Below is a small trained network, with its code and all its weights. Each question gives an input and a target symbol and asks what happens when units are switched off, that is, made to give their printed mean instead of their output.

import numpy as np


def w(rows, s, z=0):
    codes = np.array(rows[::2]) - 128.0
    scale = np.full(codes.shape[1], s)
    scale[-1] = z or s
    return codes * scale


def f(y):
    return np.maximum(y, 0)


def softmax(a):
    e = np.exp(a - a.max(-1, keepdims=True))
    return e / e.sum(-1, keepdims=True)


def log_softmax(a):
    a = a - a.max(-1, keepdims=True)
    return a - np.log(np.exp(a).sum(-1, keepdims=True))


def net(x, mask):
    ids = ['βδεζηθστφψω'.index(c) for c in x.split()]
    T = len(ids)
    res = E[ids] + P[:T]
    u = 0
    for l in range(3):
        r = res
        for j in range(3):
            rows = slice(2 * j, 2 * j + 2)
            q, k, v = (r @ M[l][rows].T for M in (Q, K, V))
            z = softmax(np.where(np.tri(T) > 0, q @ k.T / 2**0.5, -1e9)) @ v
            o = O[l][rows]
            res = res + np.where(mask[u + j], z, o[:, -1]) @ o[:, :-1]
        u += 3
        y = f(res @ A[l][:, :-1].T + A[l][:, -1])
        res = res + np.where(mask[u : u + 4], y, B[l][:, -1]) @ B[l][:, :-1]
        u += 4
    return log_softmax(res[-1] @ U[:, :-1].T + U[:, -1])


Q, K, V, O, A, B = {}, {}, {}, {}, {}, {}
E = w([
[131,141,110,111,200,69,130],'β',
[78,64,80,174,157,221,106],'δ',
[118,100,159,21,101,146,126],'ε',
[114,98,160,21,100,157,132],'ζ',
[125,155,109,161,197,85,80],'η',
[8,192,155,106,98,84,146],'θ',
[138,191,189,128,132,144,4],'σ',
[89,209,85,175,166,122,173],'τ',
[144,170,168,145,225,66,189],'φ',
[208,200,134,117,65,74,175],'ψ',
[145,160,245,139,169,163,230],'ω',
],0.014)
P = w([
[143,235,56,1,191,199,70],'0',
[125,176,84,86,177,172,106],'1',
[120,150,109,111,169,160,120],'2',
[128,140,119,126,148,137,123],'3',
[136,127,130,141,130,120,138],'4',
[141,117,148,151,118,106,145],'5',
[146,108,150,157,94,94,155],'6',
[151,109,169,164,83,75,163],'7',
[157,94,176,174,63,65,175],'8',
[151,94,184,181,57,57,182],'9',
[169,84,174,192,42,49,188],'10',
],0.0082)
Q[0] = w([
[85,195,132,142,229,19,124],'L0H0',
[67,125,164,6,125,155,29],'L0H0',
[204,39,75,175,109,178,138],'L0H1',
[64,84,184,58,51,201,57],'L0H1',
[1,153,127,168,93,97,172],'L0H2',
[88,185,163,249,151,52,99],'L0H2',
],0.0084)
K[0] = w([
[185,146,224,224,89,23,143],'L0H0',
[171,217,120,118,131,191,120],'L0H0',
[140,99,2,138,189,159,134],'L0H1',
[84,143,133,52,153,141,41],'L0H1',
[134,85,192,173,105,101,79],'L0H2',
[117,39,177,223,62,62,175],'L0H2',
],0.01)
V[0] = w([
[169,117,124,177,61,136,90],'L0H0',
[63,85,86,99,127,168,2],'L0H0',
[61,30,59,100,125,124,131],'L0H1',
[108,118,152,81,118,66,155],'L0H1',
[37,107,137,126,120,145,75],'L0H2',
[48,74,177,163,89,47,174],'L0H2',
],0.0069)
O[0] = w([
[137,143,207,192,32,82,156,42],'L0H0',
[62,49,137,177,88,41,58,90],'L0H0',
[134,158,253,6,58,86,163,1],'L0H1',
[171,92,71,29,102,184,106,168],'L0H1',
[228,180,44,129,59,135,183,158],'L0H2',
[178,23,10,203,124,16,225,122],'L0H2',
],0.0052,0.0039)
A[0] = w([
[116,72,76,26,110,130,160,73],'L0N0',
[141,247,130,144,127,70,198,250],'L0N1',
[2,122,134,94,18,67,141,65],'L0N2',
[93,137,128,241,139,112,91,1],'L0N3',
],0.0076,0.0037)
B[0] = w([
[99,62,152,126,176,53,120,150],'L0N0',
[162,116,61,106,121,149,170,255],'L0N1',
[160,203,130,59,142,139,114,178],'L0N2',
[142,110,102,2,125,124,244,149],'L0N3',
],0.0096,0.0087)
Q[1] = w([
[114,35,181,78,86,218,147],'L1H0',
[162,141,148,30,2,162,117],'L1H0',
[43,227,114,203,127,84,192],'L1H1',
[179,97,21,113,208,184,147],'L1H1',
[153,128,54,184,232,111,126],'L1H2',
[100,112,164,208,62,128,124],'L1H2',
],0.0083)
K[1] = w([
[137,196,94,49,187,200,56],'L1H0',
[93,107,64,112,87,137,8],'L1H0',
[158,2,123,204,115,90,108],'L1H1',
[228,128,128,88,89,114,229],'L1H1',
[109,98,106,181,103,47,220],'L1H2',
[142,150,183,66,73,129,145],'L1H2',
],0.0086)
V[1] = w([
[83,62,128,99,140,69,140],'L1H0',
[46,90,204,79,80,221,204],'L1H0',
[150,149,92,183,20,117,174],'L1H1',
[25,254,73,99,89,93,114],'L1H1',
[140,137,139,116,95,157,47],'L1H2',
[144,145,153,19,154,135,124],'L1H2',
],0.0058)
O[1] = w([
[128,146,114,61,144,151,131,79],'L1H0',
[148,2,112,59,99,152,134,87],'L1H0',
[108,134,144,176,94,159,181,113],'L1H1',
[124,99,61,175,52,42,93,254],'L1H1',
[149,168,69,140,134,113,141,99],'L1H2',
[189,152,142,102,122,153,140,208],'L1H2',
],0.0078,0.0066)
A[1] = w([
[11,2,134,221,242,254,105,68],'L1N0',
[100,123,8,242,178,233,94,47],'L1N1',
[210,187,14,151,189,62,149,4],'L1N2',
[235,215,115,100,34,179,119,108],'L1N3',
],0.0049,0.0032)
B[1] = w([
[183,99,55,42,31,85,18,144],'L1N0',
[86,37,93,101,230,216,50,178],'L1N1',
[160,6,88,131,168,164,131,255],'L1N2',
[91,176,2,151,75,198,114,212],'L1N3',
],0.0066,0.0069)
Q[2] = w([
[122,168,64,92,149,107,186],'L2H0',
[139,97,119,174,204,139,121],'L2H0',
[7,125,101,113,97,162,126],'L2H1',
[138,132,57,148,197,151,169],'L2H1',
[200,133,92,155,178,179,126],'L2H2',
[128,107,169,130,155,92,82],'L2H2',
],0.013)
K[2] = w([
[86,157,54,115,115,85,243],'L2H0',
[174,57,128,255,142,155,221],'L2H0',
[16,47,64,123,112,165,103],'L2H1',
[174,27,158,197,101,89,192],'L2H1',
[177,145,188,166,86,123,181],'L2H2',
[106,207,135,65,130,168,93],'L2H2',
],0.0093)
V[2] = w([
[25,186,136,96,137,177,199],'L2H0',
[227,150,174,93,112,117,69],'L2H0',
[119,192,186,54,59,200,76],'L2H1',
[216,255,113,2,147,139,131],'L2H1',
[59,203,47,111,163,152,79],'L2H2',
[157,190,106,165,62,213,127],'L2H2',
],0.0072)
O[2] = w([
[55,104,18,159,174,6,147,115],'L2H0',
[201,168,148,62,150,123,86,93],'L2H0',
[53,73,41,148,113,162,144,57],'L2H1',
[114,170,33,179,162,170,232,193],'L2H1',
[153,120,165,140,83,39,255,245],'L2H2',
[75,47,243,131,84,237,161,182],'L2H2',
],0.0064,0.012)
A[2] = w([
[219,55,36,215,180,164,134,3],'L2N0',
[123,123,73,99,1,46,91,248],'L2N1',
[67,167,146,118,26,130,192,174],'L2N2',
[148,174,191,97,163,226,91,129],'L2N3',
],0.0072,0.0039)
B[2] = w([
[2,161,203,27,77,63,89,234],'L2N0',
[54,99,141,127,215,152,127,254],'L2N1',
[97,144,201,103,68,139,21,243],'L2N2',
[111,65,43,214,135,45,90,143],'L2N3',
],0.0081,0.0095)
U = w([
[178,149,121,130,105,127,139,106],'β',
[112,53,157,90,167,178,26,106],'δ',
[169,98,106,107,103,147,130,88],'ε',
[166,86,101,99,101,149,126,83],'ζ',
[89,203,223,131,191,132,99,62],'η',
[81,60,69,203,51,19,162,109],'θ',
[128,217,117,215,130,155,2,254],'σ',
[186,122,189,88,78,70,81,89],'τ',
[222,106,128,146,91,116,195,138],'φ',
[169,132,176,109,71,191,169,92],'ψ',
[142,77,136,189,194,248,215,174],'ω',
],0.0082)

Each question gives the input, a string of symbols that net reads in full, and the target symbol t.
The units are the heads (2 rows each of Q, K, V and O) and the neurons (one row each of A and B). Each row of codes is followed by its name. A weight is (code - 128) times the scale printed after its matrix; where a second scale follows, it is the last column's (O, A, B and U).
mask holds one flag per unit, layer by layer, with each layer's heads first. A switched-off unit (its flag False) gives its mean, the last column of its rows in O or B, instead of its output. The means were averaged over made-up inputs and are rounded, as every weight is.
A unit's drop is (log p(t) with every unit on - log p(t) with that unit switched off) / (log p(t) with every unit on - log p(t) with every unit switched off).
The circuit of an input: a set's keep is (log p(t) with only the set's units on - log p(t) with every unit switched off) / (log p(t) with every unit on - log p(t) with every unit switched off). Starting from the 12 units with the biggest drops (on a tie, the unit counted first), units are removed one at a time, each time the one whose removal leaves the highest keep (on an exact tie, the one counted first), for as long as the keep stays at least 0.8.
circuit, biggest first: the units of the circuit, biggest drop first
k most important neurons: the k neurons with the biggest drops, biggest first
top k neurons in layer l: the k neurons of layer l with the biggest drops, biggest first
input η θ η, target τ: top neuron in layer 0 => L0N2
input η θ τ τ θ θ ζ φ β, target η: 2 most important neurons => L2N0, L1N3
input σ θ ψ η θ φ ω τ β, target δ: circuit, biggest first => L2H2, L2N0
input δ σ θ τ σ θ σ ψ ψ η, target ω: circuit, biggest first => L1H1, L2H2, L2N2
input δ σ δ θ σ δ β θ θ ζ, target δ: circuit, biggest first => L0H0, L2N1, L2H1
input θ ω θ θ σ σ ε σ θ, target σ: circuit, biggest first => L0N2, L2H2, L0N0
input σ ω θ φ τ φ ζ τ, target η: 3 most important neurons => L2N0, L1N1, L1N3
input θ β σ τ θ β θ ζ, target θ: 2 most important neurons => L0N2, L1N3
input ω β τ, target δ: circuit, biggest first => L1N1, L2N0, L1N2
input σ φ η, target η: circuit, biggest first => L2N0, L1H1, L2H1
input τ ψ ψ ψ δ, target δ: 2 most important neurons => L0N2, L1N1
input η ψ ζ, target η: 2 most important neurons => L1N2, L0N1
input θ θ σ θ τ θ, target τ: circuit, biggest first => L2H1, L0N2, L0H2, L1N2
input ω η θ, target θ: circuit, biggest first => L2H0
input σ τ η, target θ: circuit, biggest first => L2H2, L2H0
input ψ ψ φ ψ σ τ θ θ ε, target ψ: 3 most important neurons => L1N3, L0N1, L2N2
input σ θ ψ δ θ ω θ θ δ θ, target δ: circuit, biggest first => L2H1, L2N1, L1H0
input θ ψ θ, target ψ: 3 most important neurons => L2N2, L0N2, L1N3
input η θ η β ζ, target η: 3 most important neurons => L2N1, L1N2, L0N1
input τ ζ ε ζ β ζ β δ, target δ: circuit, biggest first => L2H1
input θ τ ζ φ η ω φ β, target δ: 4 most important neurons => L2N0, L0N2, L0N3, L1N3
input ψ θ θ θ β, target τ: 2 most important neurons => L1N2, L0N2
input τ φ σ ε τ θ β φ σ ε, target τ: 3 most important neurons => L0N1, L1N1, L2N2
input ψ θ θ η β ψ σ σ β σ ζ, target ψ: 3 most important neurons => L0N1, L1N3, L0N0
input θ σ θ, target σ: 2 most important neurons => L2N2, L0N2
